Below are the code and all the weights of a small trained network. Each question names an input and a class and asks about switching units off, where a switched-off unit gives its printed mean instead of its output.

import numpy as np


def w(rows, s, z=0):
    codes = np.array(rows[::2]) - 128.0
    scale = np.full(codes.shape[1], s)
    scale[-1] = z or s
    return codes * scale


def f(y):
    return y / 2 * (1 + np.tanh(0.7978845608 * (y + 0.044715 * y**3)))


def log_softmax(a):
    a = a - a.max(-1, keepdims=True)
    return a - np.log(np.exp(a).sum(-1, keepdims=True))


def net(x, mask):
    res = np.array(x, float).reshape(1, 7) / 4 @ E
    y = f(res @ A[0][:, :-1].T + A[0][:, -1])
    res = res + np.where(mask, y, B[0][:, -1]) @ B[0][:, :-1]
    return log_softmax(res[-1] @ U[:, :-1].T + U[:, -1])


A, B = {}, {}
E = w([
[102,170,146,89,166],'x0',
[207,190,97,126,236],'x1',
[73,34,161,182,173],'x2',
[129,81,104,197,193],'x3',
[14,176,130,222,119],'x4',
[167,85,23,151,104],'x5',
[104,111,253,64,222],'x6',
],0.0075)
A[0] = w([
[167,142,195,73,120,42],'neuron 0',
[192,198,72,128,74,142],'neuron 1',
[125,27,75,157,75,178],'neuron 2',
[173,49,126,177,99,116],'neuron 3',
[148,178,185,138,138,61],'neuron 4',
[189,107,95,77,193,51],'neuron 5',
[87,166,175,75,184,174],'neuron 6',
[120,75,173,172,82,5],'neuron 7',
[84,1,155,139,181,109],'neuron 8',
[237,129,76,110,169,160],'neuron 9',
[129,184,175,133,116,89],'neuron 10',
[112,125,20,90,122,174],'neuron 11',
[74,98,74,205,178,202],'neuron 12',
[122,96,163,107,104,1],'neuron 13',
[98,153,121,114,77,3],'neuron 14',
[47,212,101,171,52,124],'neuron 15',
[126,147,172,86,135,91],'neuron 16',
[132,98,87,160,79,184],'neuron 17',
[217,89,96,57,215,217],'neuron 18',
[163,201,109,144,75,166],'neuron 19',
[153,112,107,199,148,94],'neuron 20',
],0.0095,0.0054)
B[0] = w([
[71,41,180,100,192,155],'neuron 0',
[226,142,105,101,62,226],'neuron 1',
[85,69,166,154,18,228],'neuron 2',
[127,90,65,150,65,173],'neuron 3',
[147,68,154,102,58,142],'neuron 4',
[233,165,20,85,75,171],'neuron 5',
[175,110,197,150,88,217],'neuron 6',
[146,46,78,64,38,141],'neuron 7',
[187,138,105,154,63,215],'neuron 8',
[238,157,21,167,101,228],'neuron 9',
[150,131,122,162,70,150],'neuron 10',
[157,120,162,150,37,205],'neuron 11',
[98,148,155,210,52,247],'neuron 12',
[107,59,78,43,152,121],'neuron 13',
[132,89,127,2,51,132],'neuron 14',
[207,190,207,64,180,251],'neuron 15',
[140,66,171,134,154,152],'neuron 16',
[132,88,188,115,89,205],'neuron 17',
[201,194,191,178,61,255],'neuron 18',
[222,213,149,93,142,206],'neuron 19',
[99,40,95,179,156,163],'neuron 20',
],0.0071,0.0079)
U = w([
[40,140,255,111,94,229],'0',
[48,23,34,68,208,12],'1',
[7,119,49,77,248,2],'2',
[94,172,122,254,156,215],'3',
[103,33,9,123,17,39],'4',
[207,254,96,86,100,200],'5',
],0.0083,0.0077)

Each question gives the input, the list of numbers given to net, and the class t.
The units are the neurons (one row each of A and B). Each row of codes is followed by its name. A weight is (code - 128) times the scale printed after its matrix; where a second scale follows, it is the last column's (A, B and U).
mask holds one flag per neuron, in row order. A switched-off neuron (its flag False) gives its mean, the last column of its row in B, instead of its output. The means were averaged over made-up inputs and are rounded, as every weight is.
A unit's drop is (log p(t) with every unit on - log p(t) with that unit switched off) / (log p(t) with every unit on - log p(t) with every unit switched off).
The circuit of an input: a set's keep is (log p(t) with only the set's units on - log p(t) with every unit switched off) / (log p(t) with every unit on - log p(t) with every unit switched off). Starting from the 12 units with the biggest drops (on a tie, the unit counted first), units are removed one at a time, each time the one whose removal leaves the highest keep (on an exact tie, the one counted first), for as long as the keep stays at least 0.8.
units of the circuit, in order: the units of the circuit, biggest drop first
most important unit: the unit with the biggest drop
top k neurons: the k neurons with the biggest drops, biggest first
drop of u: that unit's drop, to one decimal
input [-2,1,-1,-6,-5,-4,6], class 0: most important unit : neuron 0
input [-2,7,8,5,3,7,0], class 4: top 3 neurons : neuron 3; neuron 2; neuron 15
input [-7,-7,1,-8,8,5,-3], class 0: units of the circuit, in order : neuron 15; neuron 2
input [-4,-2,6,1,4,4,8], class 4: units of the circuit, in order : neuron 8; neuron 15
input [0,-8,5,5,-1,-3,3], class 4: units of the circuit, in order : neuron 8; neuron 7
input [-6,0,1,-1,1,7,8], class 3: top 2 neurons : neuron 1; neuron 15
input [5,-5,3,-2,5,5,0], class 0: top 2 neurons : neuron 9; neuron 15
input [3,0,-1,-2,-2,0,3], class 0: drop of neuron 9 : 0.3
input [6,5,-6,-2,7,-6,2], class 0: drop of neuron 2 : -0.1
input [8,-7,-2,4,-7,-1,-2], class 0: drop of neuron 9 : 0.3
input [-4,1,3,2,-4,-3,-4], class 4: drop of neuron 15 : 0.4
